Here is a tiny trained network, its code and every weight. The questions are about switching its units off for an input and a target symbol, where a switched-off unit gives its printed mean instead of its output.

import numpy as np


def w(rows, s, z=0):
    codes = np.array(rows[::2]) - 128.0
    scale = np.full(codes.shape[1], s)
    scale[-1] = z or s
    return codes * scale


def norm(h):
    return h / np.sqrt((h * h).mean(-1, keepdims=True) + 1e-5)


def softmax(a):
    e = np.exp(a - a.max(-1, keepdims=True))
    return e / e.sum(-1, keepdims=True)


def log_softmax(a):
    a = a - a.max(-1, keepdims=True)
    return a - np.log(np.exp(a).sum(-1, keepdims=True))


def net(x, mask):
    ids = ['βδζηθπστφψ'.index(c) for c in x.split()]
    T = len(ids)
    res = E[ids] + P[:T]
    u = 0
    for l in range(3):
        r = norm(res)
        for j in range(3):
            rows = slice(2 * j, 2 * j + 2)
            q, k, v = (r @ M[l][rows].T for M in (Q, K, V))
            z = softmax(np.where(np.tri(T) > 0, q @ k.T / 2**0.5, -1e9)) @ v
            o = O[l][rows]
            res = res + np.where(mask[u + j], z, o[:, -1]) @ o[:, :-1]
        u += 3
    return log_softmax(norm(res)[-1] @ U[:, :-1].T + U[:, -1])


Q, K, V, O = {}, {}, {}, {}
E = w([
[152,171,134,3,75,49,158,51,106],'β',
[136,124,135,133,192,68,226,85,160],'δ',
[150,200,190,36,50,112,124,49,94],'ζ',
[124,121,105,22,162,139,155,133,202],'η',
[71,185,152,103,85,106,74,8,101],'θ',
[130,137,196,114,74,64,61,98,30],'π',
[125,65,195,96,129,163,117,168,169],'σ',
[68,105,94,91,147,171,113,124,215],'τ',
[97,121,71,91,73,15,45,144,137],'φ',
[207,125,71,146,38,124,90,85,192],'ψ',
],0.022)
P = w([
[160,191,136,99,162,81,6,96,163],'0',
[123,143,166,124,129,76,101,106,176],'1',
[119,138,163,130,119,84,125,118,168],'2',
[124,124,151,125,117,101,132,118,150],'3',
[124,111,142,125,115,110,143,125,139],'4',
[125,104,133,126,112,125,148,130,130],'5',
[127,95,127,128,108,138,147,133,118],'6',
[126,84,115,133,108,151,145,142,101],'7',
[128,68,103,137,114,165,133,138,91],'8',
[135,59,88,134,114,190,121,144,75],'9',
],0.023)
Q[0] = w([
[143,157,77,174,86,101,133,101,99],'0.h0',
[120,210,78,185,182,149,191,152,101],'0.h0',
[75,169,188,162,84,107,50,142,139],'0.h1',
[119,95,119,140,254,181,157,198,196],'0.h1',
[100,102,142,177,126,84,136,70,149],'0.h2',
[114,80,94,96,104,115,146,89,143],'0.h2',
],0.013)
K[0] = w([
[108,131,73,142,119,96,144,110,106],'0.h0',
[154,165,154,137,201,91,119,100,160],'0.h0',
[124,94,128,164,126,131,38,155,183],'0.h1',
[181,173,155,91,236,2,116,102,174],'0.h1',
[100,170,128,165,70,106,166,147,129],'0.h2',
[116,103,82,100,90,115,178,127,156],'0.h2',
],0.015)
V[0] = w([
[181,161,170,152,127,147,51,193,160],'0.h0',
[109,110,141,64,84,176,38,134,156],'0.h0',
[137,186,165,190,69,164,123,138,111],'0.h1',
[7,88,92,143,160,157,91,105,124],'0.h1',
[118,142,41,101,127,135,134,80,86],'0.h2',
[206,193,71,102,255,117,39,105,121],'0.h2',
],0.0092)
O[0] = w([
[121,124,158,214,109,121,177,146,149,91],'0.h0',
[60,209,174,125,107,168,121,149,185,196],'0.h0',
[185,199,131,139,163,127,55,143,100,5],'0.h1',
[129,198,109,143,83,130,190,146,98,3],'0.h1',
[130,157,138,180,155,150,133,176,144,129],'0.h2',
[77,82,195,153,74,99,245,124,172,134],'0.h2',
],0.011,0.0051)
Q[1] = w([
[110,43,191,115,58,140,159,183,110],'1.h0',
[167,111,119,190,198,112,195,190,209],'1.h0',
[166,155,197,4,43,142,55,95,37],'1.h1',
[118,175,74,159,49,44,57,132,125],'1.h1',
[121,158,84,71,1,102,61,142,63],'1.h2',
[135,149,164,106,67,79,61,193,215],'1.h2',
],0.012)
K[1] = w([
[146,138,192,121,150,110,154,163,186],'1.h0',
[124,172,162,146,144,72,164,5,188],'1.h0',
[99,106,17,122,113,216,68,162,57],'1.h1',
[169,116,45,166,60,133,96,153,173],'1.h1',
[178,94,37,86,21,180,48,173,69],'1.h2',
[168,45,92,152,91,186,120,182,180],'1.h2',
],0.012)
V[1] = w([
[163,184,53,85,119,89,138,70,164],'1.h0',
[104,171,113,84,178,194,178,175,215],'1.h0',
[250,81,239,79,164,200,158,88,98],'1.h1',
[193,102,57,185,30,114,87,145,246],'1.h1',
[1,130,157,114,142,70,97,230,145],'1.h2',
[38,112,52,101,159,4,74,202,127],'1.h2',
],0.01)
O[1] = w([
[73,72,150,196,73,190,102,94,122,214],'1.h0',
[102,57,78,94,213,146,99,71,56,112],'1.h0',
[148,155,44,143,220,127,150,81,187,56],'1.h1',
[76,51,144,128,89,61,1,138,102,254],'1.h1',
[185,94,142,5,164,192,178,166,67,227],'1.h2',
[174,110,215,57,77,198,174,202,110,214],'1.h2',
],0.011,0.0062)
Q[2] = w([
[101,6,140,149,175,177,155,94,169],'2.h0',
[75,88,91,121,143,100,129,141,72],'2.h0',
[106,74,133,130,118,165,124,196,180],'2.h1',
[139,194,158,129,117,84,89,196,71],'2.h1',
[36,172,164,123,69,140,137,143,164],'2.h2',
[166,119,41,107,58,125,106,145,136],'2.h2',
],0.016)
K[2] = w([
[95,33,195,122,106,139,179,108,220],'2.h0',
[45,126,105,84,112,69,156,157,112],'2.h0',
[72,73,141,58,131,158,150,136,249],'2.h1',
[78,165,118,70,71,11,122,171,143],'2.h1',
[70,182,115,106,130,160,83,179,141],'2.h2',
[195,129,64,107,163,158,93,126,116],'2.h2',
],0.015)
V[2] = w([
[86,133,196,243,30,186,108,98,230],'2.h0',
[232,191,119,159,160,198,26,74,119],'2.h0',
[99,179,108,2,71,109,79,102,149],'2.h1',
[133,126,228,116,108,96,110,162,10],'2.h1',
[180,93,125,134,50,138,129,93,254],'2.h2',
[119,186,83,21,51,163,19,171,166],'2.h2',
],0.0078)
O[2] = w([
[218,57,51,100,111,201,131,99,93,160],'2.h0',
[163,111,248,93,143,84,161,48,95,9],'2.h0',
[158,58,106,184,183,164,153,156,79,154],'2.h1',
[179,201,42,203,164,133,128,95,123,123],'2.h1',
[81,175,138,174,172,80,93,199,106,181],'2.h2',
[75,103,130,167,131,32,194,127,215,116],'2.h2',
],0.011,0.013)
U = w([
[105,197,86,5,24,112,77,66,203,2],'β',
[186,95,62,55,207,188,34,126,98,116],'δ',
[33,147,69,177,112,79,179,133,7,46],'ζ',
[136,74,197,87,17,103,145,177,45,80],'η',
[88,197,160,107,232,79,98,134,79,164],'θ',
[197,61,230,95,174,129,88,23,180,150],'π',
[65,42,164,217,163,190,217,149,226,157],'σ',
[127,104,130,207,59,184,181,30,89,148],'τ',
[128,82,120,185,90,56,2,87,129,153],'φ',
[245,199,127,174,127,125,128,163,194,243],'ψ',
],0.0088,0.0053)

Each question gives the input, a string of symbols that net reads in full, and the target symbol t.
The units are the heads (2 rows each of Q, K, V and O). Each row of codes is followed by its name. A weight is (code - 128) times the scale printed after its matrix; where a second scale follows, it is the last column's (O and U).
mask holds one flag per head, layer by layer. A switched-off head (its flag False) gives its mean, the last column of its rows in O, instead of its output. The means were averaged over made-up inputs and are rounded, as every weight is.
A unit's drop is (log p(t) with every unit on - log p(t) with that unit switched off) / (log p(t) with every unit on - log p(t) with every unit switched off).
The circuit of an input: a set's keep is (log p(t) with only the set's units on - log p(t) with every unit switched off) / (log p(t) with every unit on - log p(t) with every unit switched off). Starting from all 9 units, units are removed one at a time, each time the one whose removal leaves the highest keep (on an exact tie, the one counted first), for as long as the keep stays at least 0.8.
circuit, biggest first: the units of the circuit, biggest drop first
most important unit: the unit with the biggest drop
which heads matter: for each layer, one digit per head in row order, 1 if its drop is at least 0.15 and else 0, layers parted by /
input φ β φ δ η β, target δ: circuit, biggest first -> 1.h0, 0.h2, 0.h0
input ζ σ σ β θ, target θ: circuit, biggest first -> 1.h0, 2.h0
input β ζ δ φ φ δ θ η ψ φ, target φ: circuit, biggest first -> 1.h2
input ψ β σ δ φ δ τ τ δ δ, target δ: which heads matter -> 000 / 000 / 000
input δ τ δ β π ψ φ η τ π, target ζ: circuit, biggest first -> 0.h1, 1.h0, 2.h1
input δ ζ β τ ψ ζ δ θ β β, target τ: circuit, biggest first -> 0.h1, 2.h0, 1.h1, 1.h2
input δ δ φ δ θ β σ δ β, target θ: which heads matter -> 000 / 111 / 100
input δ σ δ δ σ, target δ: circuit, biggest first -> 0.h2, 2.h2, 1.h1
input δ ψ δ σ π, target θ: which heads matter -> 001 / 100 / 100
input φ δ δ φ φ π δ θ, target ψ: circuit, biggest first -> 1.h0, 0.h1
input ζ τ β, target ζ: circuit, biggest first -> 0.h1, 2.h1
input δ φ τ β σ δ δ β δ θ, target τ: circuit, biggest first -> 0.h1, 2.h0, 1.h1, 1.h2
input δ δ σ β δ β σ β π, target θ: circuit, biggest first -> 2.h0, 1.h0
input β τ θ η β β, target δ: circuit, biggest first -> 1.h0
input ζ ψ δ δ δ δ δ, target δ: which heads matter -> 000 / 000 / 001
input δ ζ θ β β δ ψ β σ, target σ: which heads matter -> 100 / 010 / 001
input φ δ θ, target η: which heads matter -> 000 / 001 / 000
input π β β ψ σ φ ζ β β, target π: which heads matter -> 111 / 010 / 100
input ζ β δ β β δ ζ, target π: which heads matter -> 010 / 010 / 100
input ψ φ ψ ζ, target φ: most important unit -> 1.h1
input σ β ψ ψ ζ π β σ, target δ: which heads matter -> 111 / 000 / 000
